Below are the code and all the weights of a small trained network. Each question names an input and a target symbol and asks about switching units off, where a switched-off unit gives its printed mean instead of its output.

import numpy as np


def w(rows, s, z=0):
    codes = np.array(rows[::2]) - 128.0
    scale = np.full(codes.shape[1], s)
    scale[-1] = z or s
    return codes * scale


def norm(h):
    return h / np.sqrt((h * h).mean(-1, keepdims=True) + 1e-5)


def f(y):
    return np.maximum(y, 0)


def softmax(a):
    e = np.exp(a - a.max(-1, keepdims=True))
    return e / e.sum(-1, keepdims=True)


def log_softmax(a):
    a = a - a.max(-1, keepdims=True)
    return a - np.log(np.exp(a).sum(-1, keepdims=True))


def net(x, mask):
    ids = ['βγηθπω'.index(c) for c in x.split()]
    T = len(ids)
    res = E[ids] + P[:T]
    u = 0
    for l in range(2):
        q, k, v = (norm(res) @ M[l].T for M in (Q, K, V))
        z = softmax(np.where(np.tri(T) > 0, q @ k.T / 2**0.5, -1e9)) @ v
        res = res + np.where(mask[u], z, O[l][:, -1]) @ O[l][:, :-1]
        u += 1
        y = f(norm(res) @ A[l][:, :-1].T + A[l][:, -1])
        res = res + np.where(mask[u : u + 4], y, B[l][:, -1]) @ B[l][:, :-1]
        u += 4
    return log_softmax(norm(res)[-1] @ U[:, :-1].T + U[:, -1])


Q, K, V, O, A, B = {}, {}, {}, {}, {}, {}
E = w([
[236,198,133,174,190,155],'β',
[63,101,176,151,122,239],'γ',
[218,58,175,252,97,118],'η',
[132,83,142,133,199,31],'θ',
[57,94,168,202,188,84],'π',
[119,183,127,224,66,107],'ω',
],0.024)
P = w([
[210,100,70,76,114,207],'0',
[203,108,148,94,91,198],'1',
[170,79,186,133,92,184],'2',
[127,58,160,155,111,165],'3',
[76,66,126,183,141,155],'4',
[38,60,114,199,159,153],'5',
[7,24,75,240,180,123],'6',
],0.012)
Q[0] = w([
[128,169,153,125,23,141],'0.h0',
[109,180,49,1,37,79],'0.h0',
],0.029)
K[0] = w([
[154,172,78,76,50,79],'0.h0',
[253,155,119,6,110,218],'0.h0',
],0.028)
V[0] = w([
[87,205,131,187,111,25],'0.h0',
[196,103,140,89,186,4],'0.h0',
],0.031)
O[0] = w([
[61,147,85,250,126,142,209],'0.h0',
[79,205,223,185,175,96,1],'0.h0',
],0.019,0.0068)
A[0] = w([
[86,156,130,138,139,38,112],'0.n0',
[57,93,147,31,96,150,35],'0.n1',
[24,102,208,134,123,140,142],'0.n2',
[72,141,252,171,58,209,251],'0.n3',
],0.028,0.0027)
B[0] = w([
[88,124,211,47,66,213,186],'0.n0',
[211,53,201,119,73,156,165],'0.n1',
[95,75,39,145,13,80,227],'0.n2',
[58,35,63,226,251,161,248],'0.n3',
],0.017,0.018)
Q[1] = w([
[131,86,119,198,140,137],'1.h0',
[70,253,51,57,143,95],'1.h0',
],0.037)
K[1] = w([
[45,125,57,145,126,113],'1.h0',
[155,197,156,3,140,118],'1.h0',
],0.039)
V[1] = w([
[255,56,113,246,128,99],'1.h0',
[236,229,23,113,128,216],'1.h0',
],0.03)
O[1] = w([
[151,130,254,195,68,120,251],'1.h0',
[68,43,75,203,166,33,39],'1.h0',
],0.02,0.019)
A[1] = w([
[56,161,135,36,128,147,96],'1.n0',
[188,102,27,107,72,121,2],'1.n1',
[45,80,26,3,97,130,4],'1.n2',
[109,249,164,119,248,154,74],'1.n3',
],0.032,0.0024)
B[1] = w([
[142,80,187,93,128,66,186],'1.n0',
[19,197,120,101,132,167,231],'1.n1',
[152,18,25,72,86,131,183],'1.n2',
[3,100,157,53,232,175,252],'1.n3',
],0.027,0.014)
U = w([
[204,130,122,127,212,53,254],'β',
[139,44,85,42,70,132,118],'γ',
[186,134,255,112,22,104,47],'η',
[44,142,186,75,162,152,167],'θ',
[136,251,76,134,82,202,93],'π',
[76,84,102,231,110,117,144],'ω',
],0.0095,0.0039)

Each question gives the input, a string of symbols that net reads in full, and the target symbol t.
The units are the heads (2 rows each of Q, K, V and O) and the neurons (one row each of A and B). Each row of codes is followed by its name. A weight is (code - 128) times the scale printed after its matrix; where a second scale follows, it is the last column's (O, A, B and U).
mask holds one flag per unit, layer by layer, with each layer's heads first. A switched-off unit (its flag False) gives its mean, the last column of its rows in O or B, instead of its output. The means were averaged over made-up inputs and are rounded, as every weight is.
A unit's drop is (log p(t) with every unit on - log p(t) with that unit switched off) / (log p(t) with every unit on - log p(t) with every unit switched off).
The circuit of an input: a set's keep is (log p(t) with only the set's units on - log p(t) with every unit switched off) / (log p(t) with every unit on - log p(t) with every unit switched off). Starting from all 10 units, units are removed one at a time, each time the one whose removal leaves the highest keep (on an exact tie, the one counted first), for as long as the keep stays at least 0.8.
circuit, biggest first: the units of the circuit, biggest drop first
unit that matters most: the unit with the biggest drop
k most important neurons: the k neurons with the biggest drops, biggest first
top k neurons in layer l: the k neurons of layer l with the biggest drops, biggest first
drop when u is switched off: that unit's drop, to one decimal
input γ θ θ β ω, target ω: unit that matters most -> 0.h0
input η θ γ ω θ, target ω: 4 most important neurons -> (0.n2; 0.n3; 0.n0; 1.n3)
input γ ω η, target ω: circuit, biggest first -> (1.h0; 0.h0)
input θ γ β ω θ ω π, target π: circuit, biggest first -> (0.h0; 1.h0; 1.n3)
input η ω γ ω β, target ω: circuit, biggest first -> (0.h0; 1.h0)
input ω β θ, target ω: 2 most important neurons -> (0.n0; 0.n1)
input π β θ ω θ, target η: 2 most important neurons -> (0.n3; 1.n3)
input γ β ω θ θ π π, target π: top 2 neurons in layer 1 -> (1.n3; 1.n0)
input γ η β π γ θ, target η: 2 most important neurons -> (1.n3; 0.n3)
input β β β, target β: 4 most important neurons -> (0.n0; 0.n2; 0.n3; 0.n1)
input γ ω ω γ γ η, target η: 2 most important neurons -> (0.n1; 0.n3)
input θ γ η β, target η: drop when 1.h0 is switched off -> 0.5
input ω γ ω γ η γ, target η: drop when 1.h0 is switched off -> 0.4
input ω θ γ π γ ω ω, target π: drop when 0.n2 is switched off -> 0.5
input θ γ γ β γ, target γ: top neuron in layer 1 -> (1.n2)
